Below is a small trained network, with its code and all its weights. Each question gives an input and a target symbol and asks what happens when units are switched off, that is, made to give their printed mean instead of their output.

import numpy as np


def w(rows, s, z=0):
    codes = np.array(rows[::2]) - 128.0
    scale = np.full(codes.shape[1], s)
    scale[-1] = z or s
    return codes * scale


def f(y):
    return y / 2 * (1 + np.tanh(0.7978845608 * (y + 0.044715 * y**3)))


def softmax(a):
    e = np.exp(a - a.max(-1, keepdims=True))
    return e / e.sum(-1, keepdims=True)


def log_softmax(a):
    a = a - a.max(-1, keepdims=True)
    return a - np.log(np.exp(a).sum(-1, keepdims=True))


def net(x, mask):
    ids = ['ΓΣαβεζηλμξτφ'.index(c) for c in x.split()]
    T = len(ids)
    res = E[ids] + P[:T]
    r = res
    for j in range(2):
        rows = slice(4 * j, 4 * j + 4)
        q, k, v = (r @ M[0][rows].T for M in (Q, K, V))
        z = softmax(np.where(np.tri(T) > 0, q @ k.T / 4**0.5, -1e9)) @ v
        o = O[0][rows]
        res = res + np.where(mask[j], z, o[:, -1]) @ o[:, :-1]
    y = f(res @ A[0][:, :-1].T + A[0][:, -1])
    res = res + np.where(mask[2:10], y, B[0][:, -1]) @ B[0][:, :-1]
    return log_softmax(res[-1] @ U[:, :-1].T + U[:, -1])


Q, K, V, O, A, B = {}, {}, {}, {}, {}, {}
E = w([
[99,120,111,128],'Γ',
[62,91,111,132],'Σ',
[174,37,41,167],'α',
[71,93,113,115],'β',
[39,100,126,122],'ε',
[89,116,109,129],'ζ',
[153,170,117,64],'η',
[162,145,77,167],'λ',
[71,194,120,166],'μ',
[133,123,241,132],'ξ',
[86,114,181,191],'τ',
[122,127,132,254],'φ',
],0.02)
P = w([
[49,34,150,48],'0',
[61,59,124,91],'1',
[77,79,101,169],'2',
[147,68,56,191],'3',
[179,58,21,252],'4',
[185,50,26,233],'5',
[129,45,45,180],'6',
],0.0031)
Q[0] = w([
[87,148,2,59],'h1',
[111,175,116,81],'h1',
[193,196,252,138],'h1',
[54,173,137,147],'h1',
[82,142,203,225],'h2',
[110,161,83,219],'h2',
[93,83,124,69],'h2',
[89,110,97,101],'h2',
],0.01)
K[0] = w([
[201,122,97,170],'h1',
[194,97,175,164],'h1',
[100,102,251,73],'h1',
[147,183,178,142],'h1',
[148,48,157,163],'h2',
[137,103,102,157],'h2',
[156,155,157,106],'h2',
[148,177,137,138],'h2',
],0.014)
V[0] = w([
[152,171,115,138],'h1',
[104,191,94,207],'h1',
[140,83,155,171],'h1',
[152,90,116,140],'h1',
[188,89,115,4],'h2',
[222,118,102,136],'h2',
[88,141,15,108],'h2',
[137,155,163,98],'h2',
],0.013)
O[0] = w([
[159,187,68,139,132],'h1',
[186,195,119,72,223],'h1',
[180,109,196,175,124],'h1',
[170,74,152,186,108],'h1',
[95,137,91,254,1],'h2',
[203,172,62,182,59],'h2',
[112,127,54,51,175],'h2',
[113,163,163,166,99],'h2',
],0.0088,0.009)
A[0] = w([
[225,93,171,107,125],'n1',
[134,80,2,93,105],'n2',
[174,134,172,99,218],'n3',
[117,148,69,73,118],'n4',
[207,38,48,147,1],'n5',
[129,196,105,132,128],'n6',
[98,150,134,69,159],'n7',
[81,98,194,99,209],'n8',
],0.01,0.0052)
B[0] = w([
[137,112,85,102,175],'n1',
[61,208,157,170,193],'n2',
[152,137,60,190,202],'n3',
[83,151,100,135,241],'n4',
[114,140,254,40,144],'n5',
[123,104,125,107,166],'n6',
[129,87,134,103,254],'n7',
[175,112,148,207,222],'n8',
],0.0099,0.013)
U = w([
[130,175,184,105,33],'Γ',
[134,232,178,145,127],'Σ',
[92,63,132,120,36],'α',
[156,109,171,125,230],'β',
[66,36,89,150,62],'ε',
[240,95,31,144,218],'ζ',
[91,91,147,115,62],'η',
[70,54,233,61,42],'λ',
[110,127,158,138,92],'μ',
[138,150,183,178,255],'ξ',
[52,150,8,245,105],'τ',
[25,131,93,1,128],'φ',
],0.0067,0.0068)

Each question gives the input, a string of symbols that net reads in full, and the target symbol t.
The units are the heads (4 rows each of Q, K, V and O) and the neurons (one row each of A and B). Each row of codes is followed by its name. A weight is (code - 128) times the scale printed after its matrix; where a second scale follows, it is the last column's (O, A, B and U).
mask holds one flag per unit, heads first, then neurons. A switched-off unit (its flag False) gives its mean, the last column of its rows in O or B, instead of its output. The means were averaged over made-up inputs and are rounded, as every weight is.
A unit's drop is (log p(t) with every unit on - log p(t) with that unit switched off) / (log p(t) with every unit on - log p(t) with every unit switched off).
The circuit of an input: a set's keep is (log p(t) with only the set's units on - log p(t) with every unit switched off) / (log p(t) with every unit on - log p(t) with every unit switched off). Starting from all 10 units, units are removed one at a time, each time the one whose removal leaves the highest keep (on an exact tie, the one counted first), for as long as the keep stays at least 0.8.
circuit, biggest first: the units of the circuit, biggest drop first
k most important neurons: the k neurons with the biggest drops, biggest first
heads that matter: for each layer, one digit per head in row order, 1 if its drop is at least 0.15 and else 0, layers parted by /
drop of u: that unit's drop, to one decimal
input μ ε μ μ ε φ, target ζ: circuit, biggest first	(h2, n3, n1)
input η ξ β φ τ, target ζ: 2 most important neurons	(n2, n3)
input η μ μ φ ε μ, target ζ: circuit, biggest first	(n3, h2, h1)
input μ η ε Γ φ β, target ζ: heads that matter	10
input η Γ ζ β β β η, target τ: heads that matter	01
input ε μ φ η, target ζ: heads that matter	10
input η λ β η Σ Γ, target τ: heads that matter	01
input η η ε ε φ η Σ, target ζ: circuit, biggest first	(h1, n2)
input μ μ Γ ζ α ε φ, target Σ: circuit, biggest first	(n5, h2, n2)
input μ β φ Γ, target ζ: circuit, biggest first	(h1, n3, n5, n2)
input τ η η β η ε Σ, target τ: heads that matter	11
input ξ ξ ε, target ξ: heads that matter	01
input Σ Σ Γ ξ, target ξ: 2 most important neurons	(n8, n7)
input τ φ μ, target ζ: 3 most important neurons	(n3, n2, n1)
input η μ λ ε μ μ λ, target φ: 2 most important neurons	(n8, n5)
input η β Γ μ μ φ Γ, target ζ: 3 most important neurons	(n3, n5, n1)
input η η α μ β μ, target τ: most important neuron	(n2)
input β φ μ ε, target ζ: 2 most important neurons	(n3, n8)
input η α μ, target τ: drop of h2	1.6
input μ φ φ β, target ζ: drop of n5	0.0
input μ μ β μ Γ, target φ: drop of h2	0.3
input ε λ η λ, target Σ: 3 most important neurons	(n2, n5, n7)
